Below are the code and all the weights of a small trained network. Each question names an input and a class and asks about switching units off, where a switched-off unit gives its printed mean instead of its output.

import numpy as np


def w(rows, s, z=0):
    codes = np.array(rows[::2]) - 128.0
    scale = np.full(codes.shape[1], s)
    scale[-1] = z or s
    return codes * scale


def f(y):
    return y / 2 * (1 + np.tanh(0.7978845608 * (y + 0.044715 * y**3)))


def log_softmax(a):
    a = a - a.max(-1, keepdims=True)
    return a - np.log(np.exp(a).sum(-1, keepdims=True))


def net(x, mask):
    res = np.array(x, float).reshape(1, 8) / 4 @ E
    y = f(res @ A[0][:, :-1].T + A[0][:, -1])
    res = res + np.where(mask, y, B[0][:, -1]) @ B[0][:, :-1]
    return log_softmax(res[-1] @ U[:, :-1].T + U[:, -1])


A, B = {}, {}
E = w([
[234,157,24,86,153],'x0',
[31,129,81,34,124],'x1',
[110,154,97,173,4],'x2',
[129,163,231,48,171],'x3',
[87,235,96,196,132],'x4',
[136,85,123,66,49],'x5',
[26,102,83,171,164],'x6',
[166,5,166,129,180],'x7',
],0.0042)
A[0] = w([
[198,119,133,136,200,176],'N1',
[141,143,116,138,98,216],'N2',
[199,139,87,157,36,175],'N3',
[191,120,140,131,189,161],'N4',
[69,127,47,165,131,162],'N5',
[123,71,130,17,128,157],'N6',
[76,136,62,164,134,175],'N7',
[80,92,213,177,124,159],'N8',
[101,84,171,117,126,249],'N9',
[83,251,147,119,125,168],'N10',
],0.016,0.0019)
B[0] = w([
[218,156,159,137,173,239],'N1',
[130,128,121,132,91,163],'N2',
[180,80,103,127,15,247],'N3',
[201,143,161,131,172,224],'N4',
[121,127,52,199,165,220],'N5',
[95,84,82,27,171,253],'N6',
[107,133,67,186,158,206],'N7',
[76,86,206,186,120,242],'N8',
[87,88,168,106,137,213],'N9',
[89,254,140,103,103,244],'N10',
],0.032,0.0059)
U = w([
[240,152,173,134,199,161],'0',
[153,119,112,123,118,2],'1',
[55,78,225,173,125,139],'2',
[100,133,30,216,175,139],'3',
[75,253,139,104,99,182],'4',
[91,75,98,20,181,149],'5',
[183,83,99,127,7,111],'6',
],0.0049,0.002)

Each question gives the input, the list of numbers given to net, and the class t.
The units are the neurons (one row each of A and B). Each row of codes is followed by its name. A weight is (code - 128) times the scale printed after its matrix; where a second scale follows, it is the last column's (A, B and U).
mask holds one flag per neuron, in row order. A switched-off neuron (its flag False) gives its mean, the last column of its row in B, instead of its output. The means were averaged over made-up inputs and are rounded, as every weight is.
A unit's drop is (log p(t) with every unit on - log p(t) with that unit switched off) / (log p(t) with every unit on - log p(t) with every unit switched off).
The circuit of an input: a set's keep is (log p(t) with only the set's units on - log p(t) with every unit switched off) / (log p(t) with every unit on - log p(t) with every unit switched off). Starting from all 10 units, units are removed one at a time, each time the one whose removal leaves the highest keep (on an exact tie, the one counted first), for as long as the keep stays at least 0.8.
units of the circuit, in order: the units of the circuit, biggest drop first
top k neurons: the k neurons with the biggest drops, biggest first
drop of u: that unit's drop, to one decimal
input [-8,-5,4,3,5,-8,3,1], class 2: units of the circuit, in order : N8
input [-8,-7,0,-4,2,-6,0,-6], class 4: top 2 neurons : N10, N9
input [-6,4,-6,6,4,-5,-3,2], class 2: top 2 neurons : N8, N9
input [3,-5,-8,-6,-1,7,7,-3], class 3: units of the circuit, in order : N5, N7
input [-7,-4,-8,-7,-1,5,8,1], class 2: top 2 neurons : N8, N9
input [-2,1,5,-4,-2,-1,1,2], class 3: units of the circuit, in order : N5, N7
input [1,4,-6,-7,3,4,-1,5], class 5: units of the circuit, in order : N6, N8
input [8,5,6,-5,6,6,-5,-4], class 6: drop of N3 : 4.4
input [-2,8,-8,2,7,8,-7,2], class 5: drop of N6 : 0.3
input [-1,-6,5,5,-1,6,8,-8], class 4: drop of N6 : 0.0
